Below is a small trained network, with its code and all its weights. Each question gives an input and a target symbol and asks what happens when units are switched off, that is, made to give their printed mean instead of their output.

import numpy as np


def w(rows, s, z=0):
    codes = np.array(rows[::2]) - 128.0
    scale = np.full(codes.shape[1], s)
    scale[-1] = z or s
    return codes * scale


def f(y):
    return np.maximum(y, 0)


def softmax(a):
    e = np.exp(a - a.max(-1, keepdims=True))
    return e / e.sum(-1, keepdims=True)


def log_softmax(a):
    a = a - a.max(-1, keepdims=True)
    return a - np.log(np.exp(a).sum(-1, keepdims=True))


def net(x, mask):
    ids = ['αβγδεζθλξπστφψω'.index(c) for c in x.split()]
    T = len(ids)
    res = E[ids] + P[:T]
    q, k, v = (res @ M[0].T for M in (Q, K, V))
    z = softmax(np.where(np.tri(T) > 0, q @ k.T / 3**0.5, -1e9)) @ v
    res = res + np.where(mask[0], z, O[0][:, -1]) @ O[0][:, :-1]
    y = f(res @ A[0][:, :-1].T + A[0][:, -1])
    res = res + np.where(mask[1:9], y, B[0][:, -1]) @ B[0][:, :-1]
    return log_softmax(res[-1] @ U[:, :-1].T + U[:, -1])


Q, K, V, O, A, B = {}, {}, {}, {}, {}, {}
E = w([
[162,152,120],'α',
[142,109,72],'β',
[145,110,93],'γ',
[151,117,100],'δ',
[152,111,94],'ε',
[148,122,110],'ζ',
[151,156,114],'θ',
[170,132,179],'λ',
[136,101,131],'ξ',
[155,80,174],'π',
[75,150,195],'σ',
[126,226,254],'τ',
[57,153,214],'φ',
[25,241,45],'ψ',
[40,85,93],'ω',
],0.0055)
P = w([
[60,183,67],'0',
[170,98,136],'1',
[121,112,181],'2',
[99,203,77],'3',
[172,93,129],'4',
[119,110,180],'5',
[137,216,93],'6',
[172,92,127],'7',
[111,109,183],'8',
[159,250,113],'9',
[165,89,125],'10',
[105,104,178],'11',
[176,254,107],'12',
],0.0062)
Q[0] = w([
[4,163,171],'head 0',
[114,183,145],'head 0',
[75,140,43],'head 0',
],0.016)
K[0] = w([
[7,196,146],'head 0',
[111,181,189],'head 0',
[48,45,171],'head 0',
],0.015)
V[0] = w([
[111,39,153],'head 0',
[213,124,187],'head 0',
[251,91,86],'head 0',
],0.011)
O[0] = w([
[107,67,144,2],'head 0',
[219,123,178,109],'head 0',
[249,76,92,41],'head 0',
],0.011,0.0009)
A[0] = w([
[108,6,101,87],'neuron 0',
[140,185,19,42],'neuron 1',
[101,44,177,184],'neuron 2',
[147,175,30,252],'neuron 3',
[158,74,49,16],'neuron 4',
[190,60,159,149],'neuron 5',
[130,136,176,250],'neuron 6',
[138,188,125,13],'neuron 7',
],0.017,0.004)
B[0] = w([
[40,48,192,158],'neuron 0',
[152,126,254,184],'neuron 1',
[48,77,161,185],'neuron 2',
[103,171,16,253],'neuron 3',
[43,92,72,148],'neuron 4',
[220,75,113,217],'neuron 5',
[135,219,166,232],'neuron 6',
[158,50,65,158],'neuron 7',
],0.033,0.0056)
U = w([
[217,153,80,84],'α',
[60,82,68,3],'β',
[105,82,97,73],'γ',
[121,88,98,60],'δ',
[113,79,95,84],'ε',
[143,98,116,105],'ζ',
[181,169,72,185],'θ',
[255,133,198,133],'λ',
[133,87,166,172],'ξ',
[165,75,226,193],'π',
[101,136,198,124],'σ',
[201,200,242,112],'τ',
[88,149,217,113],'φ',
[39,205,60,186],'ψ',
[26,102,170,131],'ω',
],0.0055,0.0052)

Each question gives the input, a string of symbols that net reads in full, and the target symbol t.
The units are the heads (3 rows each of Q, K, V and O) and the neurons (one row each of A and B). Each row of codes is followed by its name. A weight is (code - 128) times the scale printed after its matrix; where a second scale follows, it is the last column's (O, A, B and U).
mask holds one flag per unit, heads first, then neurons. A switched-off unit (its flag False) gives its mean, the last column of its rows in O or B, instead of its output. The means were averaged over made-up inputs and are rounded, as every weight is.
A unit's drop is (log p(t) with every unit on - log p(t) with that unit switched off) / (log p(t) with every unit on - log p(t) with every unit switched off).
The circuit of an input: a set's keep is (log p(t) with only the set's units on - log p(t) with every unit switched off) / (log p(t) with every unit on - log p(t) with every unit switched off). Starting from all 9 units, units are removed one at a time, each time the one whose removal leaves the highest keep (on an exact tie, the one counted first), for as long as the keep stays at least 0.8.
circuit, biggest first: the units of the circuit, biggest drop first
unit that matters most: the unit with the biggest drop
top k neurons: the k neurons with the biggest drops, biggest first
drop of u: that unit's drop, to one decimal
input π ξ ε, target π: circuit, biggest first	head 0; neuron 3
input ψ α φ, target ψ: top 3 neurons	neuron 1; neuron 5; neuron 0
input α θ γ ω γ α λ, target ψ: top 2 neurons	neuron 5; neuron 3
input π π δ, target π: top 4 neurons	neuron 3; neuron 5; neuron 2; neuron 0
input β τ λ λ δ θ δ θ π θ ε ζ π, target θ: circuit, biggest first	head 0; neuron 3; neuron 2; neuron 0
input λ α ω ψ φ ω, target ω: top 3 neurons	neuron 3; neuron 2; neuron 5
input φ θ φ π π τ β ξ θ ξ δ φ, target φ: top 2 neurons	neuron 3; neuron 6
input π γ τ ε γ λ π β, target β: circuit, biggest first	neuron 4; head 0; neuron 6
input ω ξ ξ, target ω: circuit, biggest first	head 0; neuron 2; neuron 5
input γ π π ω σ β ω β ζ γ β, target β: top 3 neurons	neuron 4; neuron 0; neuron 1
input θ π τ σ β ψ ξ α, target α: circuit, biggest first	neuron 5; head 0; neuron 1
input β ω ε, target ω: unit that matters most	head 0
input θ ω δ ξ, target ψ: top 3 neurons	neuron 3; neuron 5; neuron 7
input φ π δ π ζ τ ξ, target ψ: unit that matters most	neuron 5
input φ γ θ π α ε λ, target ψ: top 3 neurons	neuron 5; neuron 3; neuron 1
input ψ ψ φ φ γ ε π, target ψ: top 3 neurons	neuron 5; neuron 1; neuron 3
input λ λ φ, target φ: drop of neuron 2	0.3
input ψ α ψ π τ λ σ, target ψ: drop of neuron 3	0.4
input α λ α π ω δ γ α, target α: drop of neuron 5	0.5
input β γ σ β ξ ψ γ θ λ τ ω, target ω: top neuron	neuron 0
